Below are the code and all the weights of a small trained network. Each question names an input and a class and asks about switching units off, where a switched-off unit gives its printed mean instead of its output.

import numpy as np


def w(rows, s, z=0):
    codes = np.array(rows[::2]) - 128.0
    scale = np.full(codes.shape[1], s)
    scale[-1] = z or s
    return codes * scale


def norm(h):
    return h / np.sqrt((h * h).mean(-1, keepdims=True) + 1e-5)


def f(y):
    return y / 2 * (1 + np.tanh(0.7978845608 * (y + 0.044715 * y**3)))


def log_softmax(a):
    a = a - a.max(-1, keepdims=True)
    return a - np.log(np.exp(a).sum(-1, keepdims=True))


def net(x, mask):
    res = np.array(x, float).reshape(1, 6) / 4 @ E
    u = 0
    for l in range(4):
        y = f(norm(res) @ A[l][:, :-1].T + A[l][:, -1])
        res = res + np.where(mask[u : u + 3], y, B[l][:, -1]) @ B[l][:, :-1]
        u += 3
    return log_softmax(norm(res)[-1] @ U[:, :-1].T + U[:, -1])


A, B = {}, {}
E = w([
[108,102,107,219,164,75,2,122,136],'x0',
[120,157,107,123,82,75,130,191,158],'x1',
[155,144,131,142,113,126,116,111,114],'x2',
[150,179,29,66,183,156,102,92,251],'x3',
[141,148,141,169,108,89,165,49,162],'x4',
[223,76,204,151,152,141,145,204,199],'x5',
],0.0089)
A[0] = w([
[236,122,119,74,137,173,80,130,139,8],'0.n0',
[172,95,155,113,254,168,137,45,59,51],'0.n1',
[81,135,195,193,62,110,171,15,245,3],'0.n2',
],0.0092,0.0025)
B[0] = w([
[117,106,170,73,222,140,83,98,114,198],'0.n0',
[250,173,30,124,17,1,90,205,124,253],'0.n1',
[84,52,77,42,93,255,42,247,131,224],'0.n2',
],0.0094,0.0039)
A[1] = w([
[106,98,149,28,248,217,227,71,93,145],'1.n0',
[201,175,163,74,84,201,255,98,117,1],'1.n1',
[114,57,121,244,227,98,14,82,152,44],'1.n2',
],0.0099,0.0026)
B[1] = w([
[89,151,130,148,84,154,114,133,165,221],'1.n0',
[100,151,51,251,115,119,111,152,142,235],'1.n1',
[101,150,71,182,67,153,132,130,176,253],'1.n2',
],0.016,0.0059)
A[2] = w([
[209,51,165,222,193,226,125,144,159,200],'2.n0',
[126,143,107,108,101,94,87,247,151,174],'2.n1',
[188,123,147,139,91,55,168,161,235,1],'2.n2',
],0.014,0.00085)
B[2] = w([
[6,182,155,131,132,159,140,144,62,175],'2.n0',
[177,134,117,22,29,120,76,128,142,247],'2.n1',
[161,128,58,176,174,104,168,39,60,171],'2.n2',
],0.013,0.015)
A[3] = w([
[40,171,119,115,32,53,49,26,49,146],'3.n0',
[129,185,95,83,131,147,137,26,218,206],'3.n1',
[114,57,223,201,7,80,151,163,90,11],'3.n2',
],0.012,0.0012)
B[3] = w([
[140,115,157,118,115,164,187,111,92,250],'3.n0',
[122,108,254,125,179,64,127,170,115,174],'3.n1',
[129,161,153,82,208,51,53,154,233,179],'3.n2',
],0.014,0.021)
U = w([
[89,193,44,184,68,113,131,145,178,166],'0',
[105,101,143,2,87,179,89,190,88,121],'1',
[218,163,143,45,96,38,172,107,73,166],'2',
[40,140,205,128,159,182,215,101,15,190],'3',
[136,196,224,104,225,57,128,149,203,173],'4',
[152,170,193,101,72,131,160,117,135,195],'5',
[159,133,126,134,232,152,176,48,147,2],'6',
[197,57,98,201,246,143,235,129,133,4],'7',
],0.0084,0.0043)

Each question gives the input, the list of numbers given to net, and the class t.
The units are the neurons (one row each of A and B). Each row of codes is followed by its name. A weight is (code - 128) times the scale printed after its matrix; where a second scale follows, it is the last column's (A, B and U).
mask holds one flag per neuron, layer by layer. A switched-off neuron (its flag False) gives its mean, the last column of its row in B, instead of its output. The means were averaged over made-up inputs and are rounded, as every weight is.
A unit's drop is (log p(t) with every unit on - log p(t) with that unit switched off) / (log p(t) with every unit on - log p(t) with every unit switched off).
The circuit of an input: a set's keep is (log p(t) with only the set's units on - log p(t) with every unit switched off) / (log p(t) with every unit on - log p(t) with every unit switched off). Starting from all 12 units, units are removed one at a time, each time the one whose removal leaves the highest keep (on an exact tie, the one counted first), for as long as the keep stays at least 0.8.
circuit, biggest first: the units of the circuit, biggest drop first
unit that matters most: the unit with the biggest drop
k most important neurons: the k neurons with the biggest drops, biggest first
top k neurons in layer l: the k neurons of layer l with the biggest drops, biggest first
input [1,-8,-3,2,8,1], class 1: circuit, biggest first : (0.n2)
input [-5,6,-2,3,-1,-7], class 3: 2 most important neurons : (0.n1, 3.n2)
input [0,-2,-5,4,6,-8], class 3: circuit, biggest first : (2.n1, 3.n2)
input [3,-7,-8,4,6,-8], class 3: 2 most important neurons : (2.n1, 3.n2)
input [3,-4,-3,-6,0,-4], class 4: circuit, biggest first : (3.n2, 2.n1)
input [-5,-3,7,-7,2,7], class 3: 4 most important neurons : (2.n0, 2.n2, 1.n2, 1.n0)
input [3,-2,-1,7,7,-6], class 1: 3 most important neurons : (0.n2, 3.n2, 2.n2)
input [-5,-2,1,4,0,7], class 3: circuit, biggest first : (2.n0, 2.n2)
input [5,8,-3,1,3,4], class 2: 3 most important neurons : (2.n2, 1.n1, 2.n1)
input [-7,-6,6,0,-3,6], class 0: 3 most important neurons : (1.n1, 3.n1, 0.n2)
input [-4,7,-7,7,8,3], class 1: 2 most important neurons : (0.n2, 2.n1)
input [-6,5,5,-1,1,5], class 0: 2 most important neurons : (1.n1, 0.n1)
input [-6,6,-7,-7,-6,3], class 4: 3 most important neurons : (3.n2, 0.n1, 0.n2)
input [0,-5,-2,6,1,6], class 3: circuit, biggest first : (2.n0)
input [-3,-8,2,-6,2,5], class 2: 4 most important neurons : (0.n1, 2.n2, 3.n2, 1.n2)
input [-1,-8,0,3,-7,6], class 2: 3 most important neurons : (0.n1, 0.n2, 2.n2)
input [-5,3,-2,-1,6,7], class 3: 3 most important neurons : (2.n0, 2.n2, 1.n2)
input [-2,-4,-1,-1,3,8], class 3: 2 most important neurons : (2.n0, 2.n2)
input [-6,1,-3,0,-6,0], class 0: circuit, biggest first : (1.n1, 0.n2)
input [4,-8,-7,-7,3,6], class 2: most important neuron : (0.n1)
input [0,-6,-5,-8,-4,-2], class 4: 3 most important neurons : (3.n2, 0.n2, 2.n1)
input [3,2,-2,5,1,-3], class 4: top 2 neurons in layer 3 : (3.n1, 3.n0)
input [4,-7,-2,1,-6,-7], class 2: circuit, biggest first : (0.n1, 0.n2)
input [4,6,-2,3,-3,-6], class 2: circuit, biggest first : (0.n2, 1.n1)
input [-1,-1,-7,3,-5,7], class 3: top 2 neurons in layer 2 : (2.n0, 2.n2)
input [4,2,-5,-4,6,6], class 1: top 2 neurons in layer 3 : (3.n2, 3.n1)
input [8,1,-4,4,0,5], class 0: unit that matters most : 1.n2
input [6,8,-2,8,-6,4], class 2: top 2 neurons in layer 1 : (1.n1, 1.n0)
input [-6,-3,0,1,5,-6], class 0: top 2 neurons in layer 1 : (1.n1, 1.n0)
